Below is a small trained network, with its code and all its weights. Each question gives an input and a class and asks what happens when units are switched off, that is, made to give their printed mean instead of their output.

import numpy as np


def w(rows, s, z=0):
    codes = np.array(rows[::2]) - 128.0
    scale = np.full(codes.shape[1], s)
    scale[-1] = z or s
    return codes * scale


def norm(h):
    return h / np.sqrt((h * h).mean(-1, keepdims=True) + 1e-5)


def f(y):
    return y / 2 * (1 + np.tanh(0.7978845608 * (y + 0.044715 * y**3)))


def log_softmax(a):
    a = a - a.max(-1, keepdims=True)
    return a - np.log(np.exp(a).sum(-1, keepdims=True))


def net(x, mask):
    res = np.array(x, float).reshape(1, 5) / 4 @ E
    u = 0
    for l in range(3):
        y = f(norm(res) @ A[l][:, :-1].T + A[l][:, -1])
        res = res + np.where(mask[u : u + 7], y, B[l][:, -1]) @ B[l][:, :-1]
        u += 7
    return log_softmax(norm(res)[-1] @ U[:, :-1].T + U[:, -1])


A, B = {}, {}
E = w([
[126,127,131],'x0',
[134,242,199],'x1',
[124,121,127],'x2',
[254,182,64],'x3',
[213,57,228],'x4',
],0.0053)
A[0] = w([
[59,136,135,173],'0.n1',
[179,49,89,157],'0.n2',
[2,166,8,2],'0.n3',
[156,130,111,70],'0.n4',
[195,170,93,107],'0.n5',
[166,129,221,122],'0.n6',
[39,89,152,43],'0.n7',
],0.0087,0.0077)
B[0] = w([
[157,134,248,251],'0.n1',
[217,49,107,254],'0.n2',
[3,158,153,202],'0.n3',
[129,165,99,85],'0.n4',
[114,177,148,163],'0.n5',
[150,79,157,210],'0.n6',
[87,158,196,137],'0.n7',
],0.0067,0.0029)
A[1] = w([
[6,174,36,49],'1.n1',
[133,134,131,22],'1.n2',
[107,170,220,231],'1.n3',
[187,155,89,142],'1.n4',
[13,169,23,1],'1.n5',
[112,86,58,169],'1.n6',
[76,53,179,180],'1.n7',
],0.011,0.0025)
B[1] = w([
[164,191,255,207],'1.n1',
[151,133,136,108],'1.n2',
[82,109,116,253],'1.n3',
[66,150,121,161],'1.n4',
[155,227,221,192],'1.n5',
[110,122,79,159],'1.n6',
[97,130,63,244],'1.n7',
],0.0095,0.0052)
A[2] = w([
[255,225,43,77],'2.n1',
[146,227,224,120],'2.n2',
[200,199,58,15],'2.n3',
[65,190,234,255],'2.n4',
[245,154,109,103],'2.n5',
[180,29,171,103],'2.n6',
[142,7,142,154],'2.n7',
],0.0086,0.0031)
B[2] = w([
[8,112,128,158],'2.n1',
[162,59,113,204],'2.n2',
[61,114,140,131],'2.n3',
[171,134,61,253],'2.n4',
[52,163,138,147],'2.n5',
[114,202,151,167],'2.n6',
[137,197,129,190],'2.n7',
],0.013,0.0079)
U = w([
[111,143,135,254],'0',
[146,187,242,109],'1',
[4,132,144,68],'2',
[163,99,44,67],'3',
],0.013,0.0069)

Each question gives the input, the list of numbers given to net, and the class t.
The units are the neurons (one row each of A and B). Each row of codes is followed by its name. A weight is (code - 128) times the scale printed after its matrix; where a second scale follows, it is the last column's (A, B and U).
mask holds one flag per neuron, layer by layer. A switched-off neuron (its flag False) gives its mean, the last column of its row in B, instead of its output. The means were averaged over made-up inputs and are rounded, as every weight is.
A unit's drop is (log p(t) with every unit on - log p(t) with that unit switched off) / (log p(t) with every unit on - log p(t) with every unit switched off).
The circuit of an input: a set's keep is (log p(t) with only the set's units on - log p(t) with every unit switched off) / (log p(t) with every unit on - log p(t) with every unit switched off). Starting from the 12 units with the biggest drops (on a tie, the unit counted first), units are removed one at a time, each time the one whose removal leaves the highest keep (on an exact tie, the one counted first), for as long as the keep stays at least 0.8.
circuit, biggest first: the units of the circuit, biggest drop first
unit that matters most: the unit with the biggest drop
top k neurons: the k neurons with the biggest drops, biggest first
top k neurons in layer l: the k neurons of layer l with the biggest drops, biggest first
drop of u: that unit's drop, to one decimal
input [1,-7,-3,1,7], class 1: top 4 neurons -> [2.n6 2.n4 2.n7 2.n2]
input [-7,8,-4,4,-4], class 3: circuit, biggest first -> [2.n2 2.n6]
input [7,-3,-2,6,-8], class 1: circuit, biggest first -> [1.n5 1.n1]
input [4,0,-3,5,-3], class 2: unit that matters most -> 0.n3
input [-8,-8,5,8,2], class 2: circuit, biggest first -> [2.n1 2.n4]
input [1,6,-2,4,-3], class 3: top 2 neurons in layer 2 -> [2.n2 2.n4]
input [3,-7,3,-6,7], class 1: circuit, biggest first -> [2.n6 2.n7]
input [4,-6,-5,4,-8], class 1: top 2 neurons -> [1.n5 1.n1]
input [8,3,-6,4,-7], class 1: circuit, biggest first -> [1.n1 1.n5]
input [-3,-2,0,4,-4], class 1: circuit, biggest first -> [1.n5 1.n1 0.n3]
input [-4,6,6,7,5], class 2: top 3 neurons -> [2.n1 1.n1 0.n1]
input [0,5,-2,5,-3], class 2: top 3 neurons -> [0.n3 2.n1 1.n1]
input [0,8,-5,-8,5], class 2: top 4 neurons -> [1.n3 1.n1 0.n2 1.n5]
input [1,5,-1,-1,-4], class 3: top 2 neurons -> [0.n1 2.n4]
input [2,8,-5,-7,-5], class 3: top neuron -> [2.n4]
input [8,5,-1,-3,4], class 3: top 2 neurons -> [2.n4 0.n2]
input [6,0,-6,8,-7], class 2: top 2 neurons -> [2.n1 2.n3]
input [2,-6,-4,0,8], class 1: top 4 neurons -> [2.n4 2.n6 2.n7 2.n2]
input [-8,5,2,5,-2], class 2: top 2 neurons -> [0.n3 2.n1]
input [3,-3,1,4,2], class 2: top neuron in layer 1 -> [1.n3]
input [7,-1,2,-7,-7], class 1: top 2 neurons in layer 0 -> [0.n6 0.n2]
input [1,-2,-2,5,-4], class 2: top 2 neurons in layer 2 -> [2.n1 2.n3]
input [-5,-5,-5,1,-7], class 1: top 2 neurons -> [1.n1 1.n5]
input [5,5,2,-4,-3], class 3: top 2 neurons in layer 0 -> [0.n2 0.n6]
input [5,5,-3,-4,-7], class 1: top 2 neurons in layer 1 -> [1.n1 1.n5]
input [0,-6,-2,-2,-6], class 1: top 2 neurons in layer 0 -> [0.n3 0.n6]
input [-7,6,3,2,4], class 3: unit that matters most -> 0.n2
input [-6,8,0,-7,5], class 3: top 2 neurons in layer 0 -> [0.n2 0.n3]
input [7,0,-2,-4,-8], class 1: drop of 1.n1 -> 0.5
input [-5,1,1,5,4], class 2: drop of 0.n6 -> 0.0
